Rows are numbered. After the first four, each row is followed by the numbers of the three nearest rows among all rows above it, by straight-line distance, nearest first.
1: [ 22   2   1 -32  50  14 -34  27  -3   4  -5  13   5   8  -9  16  12  13
  11   7  -4  12   7  -9 -10  33  63   1  -1   1  11  37 -15   5   1 -15
 -20  -7 -15 -12  -3   6  -4   3  63  -8  33 -19]
2: [ -3  -5  -3 -20  12  15  -2  -3 -11  -6   3  -9 -17  -3   4   7   1  -8
  -4   8  -6   3 -11  12   8   3  13  -7 -17  16  -1  -1  -1  14   1 -12
  -5  -8 -15  -4  37  -4  -5 -17 -12   5   6   4]
3: [ -2   4   6   4  -4  -5  -5 -13  -3   5   0  16   3  -3   0 -14   0   8
   2 -10  -9   8  10  -6  -2   9 -23  -6  -6  -4  -4  -7  -2  -9  -5  -4
  -1   1   3  -3   6  -5   0  -7   8 -14   9   3]
4: [ 12   3  -9   4  -2  -1   7  17   0   0   2 -15  22  -4 -11 -40  -3   8
  -5  -3 -16  -5 -23   7  19 -14  -8  11  -6  11   3  -5 -10   0  -5  -3
  -5  -2 -21 -18  40  -8  -8   0   2  -1  -9   6]
5: [  5 -22   4  -4  21  -2 -10  14  -8   2  10  -9  20  -1   4  -6  -1  -8
   4  -1  10   3 -18  11 -12   7  11   1  -4  26   0   3   7 -10  -8  -8
 -12   9  14  -1  -8   9  -2   6  10  -2   5  -3]
3 2 4
6: [  8 -10   1 -10  -2 -12  -5 -10  -5  12  -8  11  -3  -9   7  -5   5  -5
  15   0   4  21  10  -6 -27   3   7   6  -3 -16  -4  -4  19 -21  -6   3
   9  -4  14   4 -20   2  33  -4  -7   0   0 -21]
3 5 2
7: [  1   4  14   0 -14  -7   2  -7   1   4 -13  -3  16  -9   4 -16  -1 -14
 -19  -6  10   4  -5   5   3 -11   8  -2  -1  -5  -6   1   7   5  -5  -3
   8   0  14   6   0   8   9  -9  13   1 -11   6]
3 5 6
8: [-11  -1  -8  -4   2  -7   2   8   6  -4 -15 -13   1  -4  -7 -61  -1  34
   5 -31 -37  15   0   9  17  -9  -2   5   2   7  13  -2  -4   4  -8 -22
  -7   4  -7  -4  -7  17   8   1   4  -6 -12 -12]
4 3 7
9: [ -8  -5  22  12  -1   7  14  -9   1  -3  -7   3 -10  -7  15  -3   8  -5
  12 -13  -6   0   1   8 -15   1  -1   4   6   4 -10  -5   5 -14   6   7
  17   6  -3  14 -19   3 -12  -9   2   3  20  -6]
3 7 6
10: [ -4 -19   4   3  10 -19  17  -6  -3   5  -2   9   7   5   2  -5   0  -1
   5   2   1   1  -3   7  -6   4  -1  -5  -8   1   6  -1  -3   5 -13   1
  -4  -3   2   2   8  -2  -2 -10  18   3   2   6]
3 7 5
11: [ 19   5  -3  -5  24   5  -1  -3  -3   0 -10   5   1   9   7   7  10  -7
  -1  14   3   9  10   2  -7  21  -2   2   5   1   6   7  -7   6 -17   4
   2   4   7  -6   7  -2   5   2   0  -6  -4  -2]
10 3 5
12: [  3  -8  13  -6  14  -8 -22   5  -4   2  23 -12   1 -11  12  -7  -3   2
 -30 -10  10  26 -23  11  14  23   3   6 -10  32   8  25  -3 -21  -1 -11
 -34   4   1   2  21  -3  -4  -5  10  -3   3  16]
5 2 10
13: [ -3   4  11  -7   9  -8   2  -1   7  -2 -13   2   2  -1  -4 -27   7   4
   8 -11  -2   0   4  -7   7 -11 -10  -2  -7   3   4 -10  -9   4  -5  -6
   7  -5   5   7  11  20  -1  -7   6   8   1  -1]
3 10 7
14: [ 15   2  -4  -1  27   6   1  -5  -3 -13   0  -4   0  -8  -2  25   2  -3
  -2 -14  -5   3   6  -3  -9 -14  20  -6   6  25  12  20   2  -5  26  -1
  -9 -22   0  -6  47  -2 -15   5   0   4 -24  -3]
2 11 10
15: [ -2  -4   1  17  12 -10  -2  15   2 -14 -12  13   4  -7   3  -4  19  19
  28 -22 -20   3  17 -17  -6   2   7  16   0  -7   1  -9   6  -5   4   4
   2  -9  10  -3   4  25  14  -6  -7  13  15   1]
13 3 9
16: [ -4  -7  20 -22  -1  -2 -13   3  -5  10   7  -3   5 -20   3   2  -5   2
  -9   0  -2   7   6  -3 -30  -7 -10 -10  -4  -4   3   2  -7  -9  -1   0
   9  -5 -15  -5   1   5   8 -11  12   2  -3  13]
3 10 7
17: [  5 -10  -6  -8  26   3 -26   0   0  -4  -7 -10  12   2  -1   7   5   9
   4   6  19  -5   1  12  -7  -3 -10   5   0   0  12   0  -5  -1 -12 -13
 -27   2   2  -8  -5   4   0  -1   9  -8  27   2]
5 11 10
18: [ 25 -11  -2 -19  37 -10   0  -4   3 -11  -1   3   9  -9   9   9   2  15
  -8  -5  -9  -4   1  -9   3  -7   4   3   9  -5  12  -1   7  -7  -2  -8
 -21  20  -9   0   2   5   8   4  11  -5   7  -3]
17 11 10
19: [ -1  -2  -2 -22  22  -1 -18  10 -13   0   7  13   2  -6  -2   5   4  -2
  -3  -9  -3  -3  21 -41 -14   1  12   6   5   9   6   1   4 -16  35 -18
 -16   3   6   0  38  -6  15 -11 -16  -2 -13  11]
14 18 16
20: [ -5   1 -13   5  -7 -24   4  11 -11  -2  -3   8   5   7 -13   6   3   0
  -4  -1  -2   5   3   1 -28  15  -4 -10 -14   8  -2 -11   0   4   5   2
  -3  -6   9  -3  12   1  -1  21  -2   3 -11   0]
10 3 11
21: [-13  -4   3  14  14   3  -7   9   2   5  -6  -2  -2   5 -13   9  -6   8
   1  -9   0  -2   1  12 -12   6  -9  -2   4  13   4  -2  14   0  -1  -7
 -22   7   7   5   1 -11  -8 -13  12 -12  -3   8]
10 3 17
22: [-15 -26   6  -5   4  -5  26  -9  -4   5   1 -12  -6   1   4  -3  -2  22
  13 -21  -5   9  -1   1   2 -15   8  23   4  -9   2   3   6   1   6  -1
   7  -6   2  16  18  -2   0   2  -8   9   4  13]
10 13 9
23: [ -9  -4  12  11  14  -7  -3 -20  -5 -10 -15   2   2   8  -3   4  -6  -2
   9  -5 -11   7   1  12  -9   6 -11 -11   9   7   2  21  -3  -4   6 -19
 -13   7  13  -6   7   0  -7 -19  21   2  -3   9]
21 10 3
24: [ -4 -15  -1   3  -2 -21   0   9   6  -4   3  -6  11  -1  16   6  -2  -7
 -24   6   3  10  -4  -3 -13  13 -15   0 -13  15  -1  -4  -8  -1 -12   0
 -23  -4  13  -8  -8  -4  -4   9  -5   5 -10   3]
20 10 5
25: [ 19  -9  17 -24  22   1 -12   4  29  -1  23   5  44   1  -2  -6   1  10
 -23  -6  10  38 -38   9   1  25  29  11  -1  35  -2  30  -2   4   0   2
 -35  58 -13 -18   5  12  -1   4   6   4   8  18]
12 5 18
26: [ 17 -14  -7  -4   5   6  14   4 -13   7   9   8   4 -10   5  -9  -1  -1
   1   1  -7   7   9  -5  -4  -4   6 -24 -17  -4 -14   6  12  -3 -22   0
  -6  13  -5  -6  19  14  -3   4 -13   9   9   5]
10 3 11
27: [  4  -6 -10   4   1 -16  15  16  -9  -2   9  -3  -9   5   3  -1   1  -9
 -12  -1  21   2  -4   2 -21  19  -9  -9 -10   6   3  -9  -4   9 -29  -6
  -6  -4  20   4   7   0   0  14   5  -1  -6  -7]
20 24 10
28: [-34  -3   5  18   0  -7 -15  -4   0  -8   1  -1 -19  11   0  -5   1   3
   0  -7  12  -4   5   4 -31  29 -24  -4   0  -6  14  -2  -7 -13   2 -14
 -31  10   1  16 -13  -2 -13   0  29   2   1  -4]
21 23 3
29: [-16   0   7  40  21  -6  -1 -17  -9   7  -6  -7 -11   3   6  -4  24  12
  32  -9   0  15  -8  -9   3  -7   3  53  26 -23   2 -14 -12  12  25  -1
  29   1  11  27  12   4  11   9  -9   6  24  20]
22 15 9
30: [ -4  -8   7  -1   1 -10   6   8 -13   0   1  13  13 -10   3 -23   3   6
   8   4 -13   8   5  -2 -15 -12  -2  -4   1 -12   9  -1   7  -4 -18  12
   0  -2   5   8   9  10   7 -12   5  -2  -5  -8]
10 13 3
31: [  2  -3 -23 -13  19   2   0  12  -6  14 -14  16   9   8 -13   2   1  15
 -11   0  -2   1  11 -15  -6   8   1 -14 -11  -4   9   2   5  -3   1   8
  -1  10  -1  13   5   2   8  15 -12  10   3  -7]
20 11 26
32: [ -2  -2  30   8 -11 -22  22 -11  -2  -1 -28  33   2  -1  15   6  -3   5
 -10  -9  -5   4  18  10   2   1 -43 -33  22 -40  -7   3   3   2   1  14
  11   5  -5  -2 -27  18   1  13  10  -9  35  16]
3 9 10
33: [ -3   1  -1   6   0  10 -26  -6  16  -6  16  -3  -1  -2 -20  11 -14   1
  17 -12   1   0  15  -6 -11   5   1   8  -2  31  -9   0  10 -17  45 -15
 -12 -32   5   2  42  -6 -12  -6   7  -6 -22  14]
14 19 21
34: [ 13  -2   0   3   0   8  -3 -16  -6   0   7   5   1   2   9  -9   4  -4
  -8  -7   2   1  -1   0  -3  -3  10  -5  -8  -2   0  -5  -5   8  -7  -4
  11  -1 -15  -7   5   1  -4 -12   5  -4   0  19]
10 3 7
35: [ -8  -7  -2 -12  14   0 -10  20 -28   7  -6   6   5   7 -10  19  -5  22
  -4   6  -9   6   2 -14 -23   2  40   3   8 -11  -6   4  -6  -1   1  -2
  -5  -1   0   1 -27   6   0  30  -5   3   2 -18]
31 20 5
36: [ -5 -16  -1   2   0  14  -4 -10   0   1  -1  -1   8   1  -2  14   0   3
  13  -3   1   1  -3   9   5  -1   3   4 -12   0   8  -3  -3   2   5  -5
  -2  -6   0  -2   8  -4  -1  -8  13  -7   1  -3]
10 34 21
37: [-10   5  -6  -2   1 -13   3  13  -1   4 -17   6   2  -1 -16 -54   1  33
   2  -2  -9  18 -11 -15   1 -18  11  13   0  -5   8   8  -1  -1   2 -17
  -1 -15  11  -2  32  19  15  -1   4  11 -14  -8]
13 8 30
38: [ 22  -6   8  -1  40   8   1  30  -7  -1   7  -8   4  -2 -23  12   5  16
  -9  19  24  14  -4  17  -4  12  46   1   6   5 -11   7   0   7  -4   7
 -24  -1   2  -6 -30  -2  -2  14   1  -9  18 -19]
35 5 17
39: [ 22 -12  -1   5  38   7 -32  14  12 -17  11   4  10  -1   7   3  15  28
  -6  -8  -2  31  -1  -4  -4   1  36  -5   5  13  11  21  10   0 -10 -12
  -7   4  -6  12  -3   7   1   1   0 -24  16  -2]
18 5 17
40: [  4  -6  -8   4 -15   3   1  -3   7 -18  18  -5 -34   5 -21  27  -4 -11
  18  16  25  -6  -6  12 -19  22  13  -8 -22  32  -7   0  -4 -17   9 -39
 -18 -33  -2   0  27 -38 -16 -10  -2   2  -6  -7]
33 2 36
41: [ -1  -2 -15  11  -8 -27  19   2   6  -4   4 -15   7  16  18  -3   2 -24
 -16   0   9   3 -30   4  14   7 -20   1 -17  26   6  -2 -22  17 -21 -13
  -5  -3 -11  -9   1 -15  -8  -3  -2   5 -16   4]
24 27 10
42: [ -4  -3  -8   0  35   0  -4  29 -18  -3 -20  14   6  -2 -18  24   4   3
  -8  -8   7   2  26  -2  -7   4  24   9   0 -15   8   0 -13   0 -15  -1
   5  -6  38   3 -18   3   7  28 -13   3   8 -13]
35 31 11
43: [ -2   0   4   1 -10   6 -17  10   1 -16   1  -5  -2  -5 -11   9   6  -8
   2 -20   6  -6   0   3 -10   3  -8  14   0   7   7   6  -2  -4  -4 -10
   3 -18  -9   6  13 -10 -12  -5  10   5 -16  -2]
36 21 34
44: [  0  -9   3   2   2  -8 -10   1 -19  12 -21  22   7   8  -8   5   4  11
  13  -5  -4   3   9  -5 -15  -3  28 -10   1  -9   4  13 -11 -15 -11  -2
  -4   0  38  10  -8   5  -7  31 -11  -1  13  -3]
42 35 31
45: [  9 -14  16 -13  11  -7   6  -1   2  11  34   1 -19 -20  30  -2   0  -4
 -33   6   4  28  11  -6 -22   2   0 -11 -23  31   7   0   2  -7  -7   3
   4   6 -15  -9  28  12 -13  -2   3  -5 -13  25]
16 34 26
46: [ -3 -10  -4  -4  -5  -3  -5  13 -20   1  -6  -7   7   2   0 -40  -3 -12
  -6  -2   3  -6  -4   0  -1  -1  -6  -1  10  -4  -1   0 -13  -2  -8  -4
   2  -4   7  10  10  16  -9  -7   4  -3 -11  -5]
13 30 7
47: [  9 -18  -5   6   3 -37  10  -1   2 -10   7   1  18 -13  19 -13  -2   1
 -40  -5   4  -2 -29 -26  -5  -4 -43 -21  -9  27   9  -2   7   0  -8 -16
  -9  12  11  -4   3  10   6  -1 -12   8 -19  17]
24 41 27
48: [-19  -1  -1   4  18  13  -5   0   3   2 -12 -19  -9  -7   8  -1  -6   1
  14  -5 -11  -5  -1   7 -24  20  -4   5 -10  18  12  -2  12  -7  18 -20
 -20 -12  -5   7  -1  -5   1 -16   9  -4  -2   1]
21 36 23
49: [ -9  -8 -24  -2   0   1  10  10  -5 -12 -22 -18   3   7 -12 -63  -2  23
  -1 -21  -5   7   3 -19   5   1  11  -4  17  -4  12  -1   1  -2   6 -16
   5 -13  -4   1  -1   4   3   3   1   3  -9  -3]
8 37 46
50: [ -2  -7  15  26   7   0  -2   1   9   8 -23  14 -24   2   9  -2  -8   7
  18 -14 -29  -3  -3  14 -43  17 -26 -17  17  -1   9   7  -8  -3   0   0
 -31  12  17  11   1  -5  -1  10   4  -3   4   8]
21 23 28
51: [-12  -2  17  11  -2  -1   0  30   4   6 -18 -22  19  -2  -1 -63   2  -7
  -9 -16 -29 -10 -15   1  14  -7   2   5   8   8  16   4  -7  -1 -19  -6
 -15 -19   1  -3  55  -8 -23 -12  17   7 -23  10]
4 46 37
52: [ 16   1  -4  -2  22 -24  -7  -4   4 -13   0  15  16 -12   1   4  -4  17
 -22  -4  -2   4  -6 -14 -20   1   8  -6  -6 -13   2   9  10  -5 -17  -2
 -23   0  -4  -2  -6   8   8   6 -14   5   0  -7]
18 31 24
53: [  4 -14   5   5  14   9   0  -1 -12  -8   2 -10  -3   8   3   4   1   4
   6 -18   8  -2  -6  11   8   9   4   5  -8   5   4  12  -3   6   6 -11
  -5  -7   0 -16  12   5  -1 -18  13 -10  -5  -2]
36 34 10
54: [ 14   7  18 -11  -9  -7 -19 -16  -5  17   5  10  18 -28  -5  31   5   2
  -2  -6  22  21  18   2 -39  -2   4 -11  -9 -18 -12   1   4   0  -4  40
  -3  10  -1  -2 -20   3   7   5  -4   0   1  10]
16 6 52
55: [ -5  -6  11  -4   9  -5 -16  -1 -10   3  -6   3   9  -2  -2 -37   2  -4
   9 -24 -14   6   1  -6 -10  -4  -1  14   0 -12  -3  -3   1   1  -8  -4
   4 -16   9  -2   0   9   4  -4   1   2   8  -6]
13 30 46
56: [ -6  -6  14  11   4   3  -1  -4   4   4  -7   0   5   4   7  -5   9  -3
   1  -1  -4   4   2  -3  -6   8  -8   3  -4 -17  18  15  11   8  11  -4
 -15  15 -11  11  -8   1  -6  -9  13   1  -2 -10]
36 10 21
57: [ 11   4  12 -28  -1 -12 -17   1 -20   7  -1  14  -1 -20   2  11   0  -7
 -11   3   7   5  14   0   2   6  11 -15  -8   1  -7  -9  13   5 -23   2
   4  -9   5  -4  -9   1   8   4  15   8   3 -11]
16 7 11
58: [ 20   2  -8   3   4   4 -12  -7 -11  -5   0   8  17   0  -5  -2   6   9
   3 -10   0  -3   3   7   2  -4  22  11   5  11   5  22  -6   2   8  12
 -16  -4 -19  -8  22   1   7 -16 -12   0 -12  12]
34 53 36
59: [  1  -3   4  -7  20   6   3  -2  -7 -10 -21   1 -21  -8  -7  -2 -12   4
 -12 -21   3   0   3  -1  -2   6 -22  -1   8  -5  -1  -8   7   0   2 -19
 -28  -5  -3  12  -1 -11  10   4   1   0   3   9]
21 3 48
60: [ -5   4  10 -18  -3  -6  11 -16  -8  21   0   5   1 -13  -6   8  -3   8
  -6   3   9   5   5  -1   0   9  -7  24  -8   0  -2  -9  -1  -3   1  14
   2  -4   3  11 -16   5  -1 -19  -1  -9  13  -1]
3 36 10
61: [-20   0  19   3  11  13 -15  -3  17 -10 -19   2 -11  12  -5 -13  -5   6
   7 -27 -17  -3   3   2  -8   0   3  -5  -4   2   3   4   6  -7  11 -12
 -26   0  19  -4  -4 -14  -6  -4  19  -4  -1   1]
21 23 48
62: [  8   0  11 -34 -11   5 -14 -19   4  30   0   3  -1   3  16  29   5 -21
   1   0  27  11  -5  -1 -36  16  -3   6  -2  -7   5 -10   4 -17   1  -5
  -2   6   0   8 -24   4  13  -9  29  -5   1  13]
16 60 6
63: [  6  -9 -13   1   5  17 -27  13  -3  13 -12   7   6   2  -6   5  12  17
   1   6  12  -5  10   0   3 -11  35  -6  -6   5  12   7 -17 -18 -21  -9
 -27  22   3  -6   3   3   0  11  52  -7  -2  -9]
17 36 5
64: [ 26 -18  -6 -25  33   4 -24  13   7   7  -7   9  17  -6  -2   7   2   2
   0  -8  -1   4 -14   1  -2  10  -1 -20  -3   9   9   7   2 -18  -1  -3
   6  26  -9   9  -4   2 -14   2   6  -8  10   2]
18 5 31
65: [ 10  -9  -1 -16  -4  -4   3  -2  10 -19  -4  -5  19  10   1   2   0   1
 -12  -7  -5  15   2   7  -7  17   1   3  -1  14  -2  -4   2 -16 -28   3
 -24  21   3   8  17   2 -10  10  -6 -10   1   1]
24 11 5
66: [-19  -8  -2  20   7   9  -2   9  -2  -8 -24  -2   4  15  -7  12   1  13
   4   0 -12   1   0  -7 -17  -2  -2   0 -12 -10   3  -1  15   4   7 -26
   1   1  -5  -1   5 -11  -6 -15   0  -8  -9   0]
21 36 56
67: [ 16   0  -5   7  10  -7  -2   1   6  -5   6 -11   8   2  -8 -17   5  -8
  -1  -2  -5   0 -12   4   3  25  -6   5  11  16   7   0   6   4 -20 -10
 -14   8  -4   5  11   3 -12   7  -4   0  -6  -5]
65 11 5
68: [ -6  -6  -5  30  14   1  12  21 -23  -6 -11   5   8   9   3 -63   4  36
   6   4 -34   7 -12   0  -1  -4  -5  -2  13  -7  20   1 -23  10 -16  -9
  -2 -21  18  -4  52   3  -8   0  -6   5 -21  -1]
37 51 4
69: [ 10 -11 -18  -6  21 -25  -3  13   2   5  -5   7  10  -7  -2   6  -2   1
 -15  -5   1   8   6   5 -30  13   1   3  -2  -4  -2   0   6   5   2   4
   8   4   2  -3   0  14   8  30   3  -8  10 -13]
20 31 52
70: [ 13  -5  11  -6   2  -3   0  -2   2   0  11   4   4 -18   4   5  -4   2
   5   3  -1   9   8  -5 -12  -2   9  -5  11  -1 -11  -5   3  -7 -15  18
   6  -6   6   3  -2   0  19  -4   9  -2  -3   4]
30 16 57
71: [ -2  -1  15  -6   9   5   5  -5  16 -20   7   0  21   3  -8 -13   7   4
 -25  -8   5  19 -20 -10 -11   5  -5  -8   6  -3  -2  -4   9 -19 -20 -16
  -2   4 -16   2  22   1  -3   2 -21   2  -6   7]
65 67 52
72: [ 25   5  -4  -3   2  -5   9  -3 -15   5  20  -4  -2 -24  10  10   6  -2
  -3  20   0   3   8  12   3   4   3 -30 -22   2  -1  -5  -2 -22 -16  22
   1   4   8  -4  -6   1   4  -2  19 -11  -5  11]
70 57 26
73: [  2  -8  11 -24 -12   6   3 -19  -8  -9   4  -4  12 -21   2   6  -3   8
  -8   9   3  12   2  -5  11  11  19   3 -24  25  11  -1   8 -11  -5  -9
   5  -7 -10  -7  35  -8   3   5   4  -4  -5  10]
2 36 34
74: [-24  -9   9  -3  19  10 -20  -9  12 -14  -4   4 -16   0 -11  11   6   9
   2 -14 -11  -5  -8   0 -23   5  -5   6   3  -3   7 -20  -2 -15  29 -23
 -25 -12  22  24   5 -11   6  -1   3   9   8   1]
61 48 59
75: [ -1 -15  -1   1   5   6   4 -12   0  -3  10  -7  10  -1  -5  -8  -8  -6
 -29 -13   7  -6 -23   2  -1  11 -13  -7  -1  26   4   3   1  -8 -15  -7
 -17  21 -18 -14   8  -2 -11  -6  -8   1  -1   3]
67 71 65
76: [-16  -7   3   0   5   6   5  -6   0  -3  -2  13   6   2  -5  -4   3  -3
 -11   2  -4  -7   6  -8  -8  14 -25  -2   7   5  -2   5   5  11   7  -5
 -18   7   1  -6  -1 -10  -4  -6  -1 -13   9  -3]
3 21 56
77: [  7 -19  35 -14  -8   1  14 -37   1  24  17  12   9  -8   7  39  23 -22
  -5   0  -4  19   6  -3 -47  24  -6  22  -6   0  -2 -13  -2  -8  11  38
  -1  25  -9  27 -52  -9  28 -37  10   2   5  35]
62 54 60
78: [  0   6  -6 -16   1   0  -5 -11   2  23   5  12   3 -16  15  -9  11 -15
  -1  12  21  -1  -5   3  -7   9  -1   8  -1  10   6   5   4  -1  -6  35
   1   3  -3   3 -18  -2  20 -11   9   0  13  18]
60 70 34
